Below is a small trained network, with its code and all its weights. Each question gives an input and a class and asks what happens when units are switched off, that is, made to give their printed mean instead of their output.

import numpy as np


def w(rows, s, z=0):
    codes = np.array(rows[::2]) - 128.0
    scale = np.full(codes.shape[1], s)
    scale[-1] = z or s
    return codes * scale


def f(y):
    return np.maximum(y, 0)


def log_softmax(a):
    a = a - a.max(-1, keepdims=True)
    return a - np.log(np.exp(a).sum(-1, keepdims=True))


def net(x, mask):
    res = np.array(x, float).reshape(1, 5) / 4 @ E
    y = f(res @ A[0][:, :-1].T + A[0][:, -1])
    res = res + np.where(mask, y, B[0][:, -1]) @ B[0][:, :-1]
    return log_softmax(res[-1] @ U[:, :-1].T + U[:, -1])


A, B = {}, {}
E = w([
[89,46,67,64,254,135,125,124,171,217],'x0',
[192,71,150,196,119,221,43,76,39,206],'x1',
[51,206,82,217,214,144,207,100,33,129],'x2',
[85,148,20,138,130,190,10,211,133,47],'x3',
[41,86,85,91,19,93,141,140,41,183],'x4',
],0.0057)
A[0] = w([
[204,164,176,185,228,165,124,116,212,90,150],'neuron 0',
[74,170,107,95,143,46,168,170,188,58,57],'neuron 1',
[170,87,215,116,126,86,230,38,139,176,90],'neuron 2',
[21,248,61,220,226,163,220,78,48,135,139],'neuron 3',
[155,213,175,175,1,126,129,140,74,52,181],'neuron 4',
[180,66,143,154,169,202,75,93,63,181,99],'neuron 5',
[58,73,95,102,22,105,140,132,70,153,105],'neuron 6',
[75,175,108,93,145,46,189,167,182,84,46],'neuron 7',
[71,106,66,97,40,87,141,142,86,203,99],'neuron 8',
[198,168,168,151,142,166,106,85,170,70,122],'neuron 9',
[71,73,102,107,15,82,159,152,51,163,165],'neuron 10',
[109,154,52,137,135,176,58,205,124,66,132],'neuron 11',
[156,119,200,105,115,59,216,55,117,219,86],'neuron 12',
[229,174,203,173,235,176,101,116,222,76,172],'neuron 13',
[129,108,108,239,151,193,115,66,59,168,117],'neuron 14',
[70,94,104,93,74,119,160,152,58,166,124],'neuron 15',
[100,186,124,90,144,73,185,151,207,59,65],'neuron 16',
[77,105,59,113,92,164,82,187,96,102,113],'neuron 17',
[191,168,173,145,186,153,139,130,194,62,146],'neuron 18',
[78,142,47,113,131,198,57,188,148,59,4],'neuron 19',
[55,78,134,104,13,88,134,139,82,175,121],'neuron 20',
[85,134,33,122,136,201,63,170,152,90,112],'neuron 21',
[89,206,108,74,132,35,187,179,185,82,54],'neuron 22',
[173,130,172,186,89,191,65,80,54,153,101],'neuron 23',
[182,79,155,183,117,200,57,89,69,173,58],'neuron 24',
[214,78,133,211,134,226,63,95,70,200,73],'neuron 25',
[125,149,57,128,108,176,60,218,123,59,86],'neuron 26',
[215,156,135,178,190,167,127,100,217,87,103],'neuron 27',
[172,97,136,146,143,185,104,105,76,158,93],'neuron 28',
[79,30,58,72,236,124,126,119,169,219,184],'neuron 29',
[171,113,190,102,125,46,234,64,102,206,66],'neuron 30',
[166,51,156,66,67,134,75,141,203,120,80],'neuron 31',
[190,56,183,35,68,127,46,153,187,109,29],'neuron 32',
[77,30,68,60,254,136,119,139,174,234,131],'neuron 33',
[85,187,126,90,149,53,193,169,147,75,34],'neuron 34',
[54,80,89,122,40,113,137,123,84,150,136],'neuron 35',
[179,111,229,120,120,90,226,23,145,155,148],'neuron 36',
[170,78,144,176,131,207,68,79,66,174,45],'neuron 37',
[155,236,187,223,11,115,127,134,85,36,168],'neuron 38',
[170,119,175,147,43,104,99,145,127,72,110],'neuron 39',
[97,169,53,117,136,191,40,190,128,90,43],'neuron 40',
[74,139,56,154,145,203,26,224,138,79,62],'neuron 41',
[96,152,58,140,124,140,24,202,107,72,75],'neuron 42',
[194,55,166,55,52,125,65,153,204,131,68],'neuron 43',
[194,49,148,34,63,120,82,151,198,140,99],'neuron 44',
[77,174,94,83,149,40,229,188,205,78,59],'neuron 45',
[57,215,98,215,199,166,187,86,43,128,78],'neuron 46',
],0.0051,0.0014)
B[0] = w([
[106,201,64,87,188,144,86,117,117,141,203],'neuron 0',
[84,82,149,106,68,109,77,177,111,164,197],'neuron 1',
[83,132,189,124,121,191,107,70,143,71,211],'neuron 2',
[216,77,94,83,130,207,226,153,47,34,254],'neuron 3',
[139,137,54,230,81,191,161,132,212,216,222],'neuron 4',
[79,96,126,109,70,110,91,171,127,157,189],'neuron 5',
[106,205,60,89,213,136,87,126,133,142,197],'neuron 6',
[79,77,142,88,60,95,73,205,106,152,194],'neuron 7',
[89,197,71,94,200,133,89,100,130,139,191],'neuron 8',
[114,158,75,123,157,162,110,126,134,135,174],'neuron 9',
[101,195,73,105,179,144,84,101,139,146,211],'neuron 10',
[115,147,198,136,108,195,130,68,138,89,199],'neuron 11',
[82,158,216,127,106,204,98,71,136,63,211],'neuron 12',
[90,202,61,81,197,154,89,121,122,153,216],'neuron 13',
[105,73,123,82,74,110,116,179,88,132,198],'neuron 14',
[117,175,93,101,163,142,116,107,130,118,183],'neuron 15',
[75,87,119,100,74,107,60,188,124,158,195],'neuron 16',
[108,162,172,116,147,151,115,79,134,105,183],'neuron 17',
[105,167,77,104,149,145,97,124,127,141,185],'neuron 18',
[98,133,189,138,107,162,115,78,130,84,193],'neuron 19',
[102,199,79,117,205,147,104,99,130,149,201],'neuron 20',
[118,136,189,132,104,166,135,69,135,85,195],'neuron 21',
[78,70,151,95,65,98,68,197,115,175,204],'neuron 22',
[86,78,110,127,82,98,76,175,130,169,192],'neuron 23',
[73,85,141,84,90,100,85,198,120,158,190],'neuron 24',
[64,90,135,99,85,102,78,180,113,154,205],'neuron 25',
[115,141,188,138,103,164,130,72,146,101,194],'neuron 26',
[91,196,64,108,210,136,82,108,113,146,187],'neuron 27',
[104,96,124,114,102,105,99,160,129,145,168],'neuron 28',
[138,119,92,254,60,221,197,110,222,212,210],'neuron 29',
[84,129,209,139,114,182,105,58,131,47,211],'neuron 30',
[181,101,93,111,123,186,197,136,64,56,189],'neuron 31',
[182,103,98,103,149,196,202,147,68,59,199],'neuron 32',
[124,136,89,238,46,217,186,123,227,196,213],'neuron 33',
[91,78,148,91,73,98,90,186,109,146,188],'neuron 34',
[105,199,73,98,212,138,97,100,129,140,189],'neuron 35',
[81,150,175,131,118,196,110,87,137,85,219],'neuron 36',
[78,76,146,97,71,94,67,187,115,164,187],'neuron 37',
[140,120,75,230,63,210,190,152,225,201,231],'neuron 38',
[120,120,88,148,121,173,174,137,157,125,182],'neuron 39',
[97,134,210,140,113,162,120,71,129,65,191],'neuron 40',
[109,141,196,132,113,156,134,83,127,81,207],'neuron 41',
[120,144,183,141,115,164,118,82,137,84,195],'neuron 42',
[203,86,85,93,128,199,220,141,50,63,200],'neuron 43',
[186,104,85,109,139,215,203,132,71,58,200],'neuron 44',
[85,72,138,113,75,113,77,178,100,160,214],'neuron 45',
[180,83,104,82,131,189,213,154,58,52,220],'neuron 46',
],0.0052,0.0071)
U = w([
[93,67,156,94,91,112,58,218,112,156,101],'0',
[110,145,251,135,125,145,119,38,139,92,116],'1',
[174,96,91,98,140,145,219,156,60,87,139],'2',
[128,128,89,227,101,145,169,137,219,179,136],'3',
[107,206,67,89,200,128,71,110,130,148,132],'4',
[149,129,139,133,131,112,130,133,135,140,252],'5',
[144,129,143,144,154,71,133,133,128,132,78],'6',
[160,121,176,137,170,85,129,135,133,146,68],'7',
],0.011,0.0035)

Each question gives the input, the list of numbers given to net, and the class t.
The units are the neurons (one row each of A and B). Each row of codes is followed by its name. A weight is (code - 128) times the scale printed after its matrix; where a second scale follows, it is the last column's (A, B and U).
mask holds one flag per neuron, in row order. A switched-off neuron (its flag False) gives its mean, the last column of its row in B, instead of its output. The means were averaged over made-up inputs and are rounded, as every weight is.
A unit's drop is (log p(t) with every unit on - log p(t) with that unit switched off) / (log p(t) with every unit on - log p(t) with every unit switched off).
The circuit of an input: a set's keep is (log p(t) with only the set's units on - log p(t) with every unit switched off) / (log p(t) with every unit on - log p(t) with every unit switched off). Starting from the 12 units with the biggest drops (on a tie, the unit counted first), units are removed one at a time, each time the one whose removal leaves the highest keep (on an exact tie, the one counted first), for as long as the keep stays at least 0.8.
circuit, biggest first: the units of the circuit, biggest drop first
top k neurons: the k neurons with the biggest drops, biggest first
drop when u is switched off: that unit's drop, to one decimal
input [6,-2,-4,-1,7], class 4: circuit, biggest first : (neuron 8; neuron 20)
input [-7,-4,-7,2,-4], class 2: top neuron : (neuron 43)
input [-6,2,6,-5,7], class 4: circuit, biggest first : (neuron 10; neuron 6)
input [-7,4,0,-6,-4], class 3: top 2 neurons : (neuron 38; neuron 4)
input [8,-2,5,-7,1], class 3: top 2 neurons : (neuron 29; neuron 33)
input [-6,-5,-7,6,7], class 2: circuit, biggest first : (neuron 43; neuron 32)
input [-7,-5,2,3,-7], class 3: top 2 neurons : (neuron 38; neuron 4)
input [1,-2,-7,-7,5], class 1: top 2 neurons : (neuron 12; neuron 30)
input [8,-6,0,-2,-1], class 3: top 2 neurons : (neuron 29; neuron 33)
input [-8,-6,-5,6,4], class 3: top 2 neurons : (neuron 4; neuron 38)
input [-1,6,2,3,-8], class 4: top 3 neurons : (neuron 13; neuron 0; neuron 27)
input [8,-2,-5,-2,-6], class 3: top 2 neurons : (neuron 33; neuron 29)
input [-5,6,-2,5,-7], class 4: top 3 neurons : (neuron 13; neuron 27; neuron 0)
input [-5,1,4,-2,-4], class 3: circuit, biggest first : (neuron 38)
input [-2,-4,-4,-3,-3], class 0: top 3 neurons : (neuron 3; neuron 16; neuron 46)
input [8,-6,-8,-5,3], class 2: top 2 neurons : (neuron 44; neuron 43)
input [1,-5,5,-5,-8], class 4: top 2 neurons : (neuron 13; neuron 0)
input [7,5,3,-4,0], class 3: top 2 neurons : (neuron 29; neuron 33)
input [8,-5,-2,6,5], class 3: drop when neuron 33 is switched off : 0.6
input [0,5,8,7,-1], class 2: circuit, biggest first : (neuron 3)
input [-6,7,-1,-6,4], class 0: drop when neuron 27 is switched off : 0.0
input [6,-8,-7,-2,-8], class 0: drop when neuron 1 is switched off : 0.3
input [0,4,-1,-1,5], class 4: drop when neuron 7 is switched off : 0.1
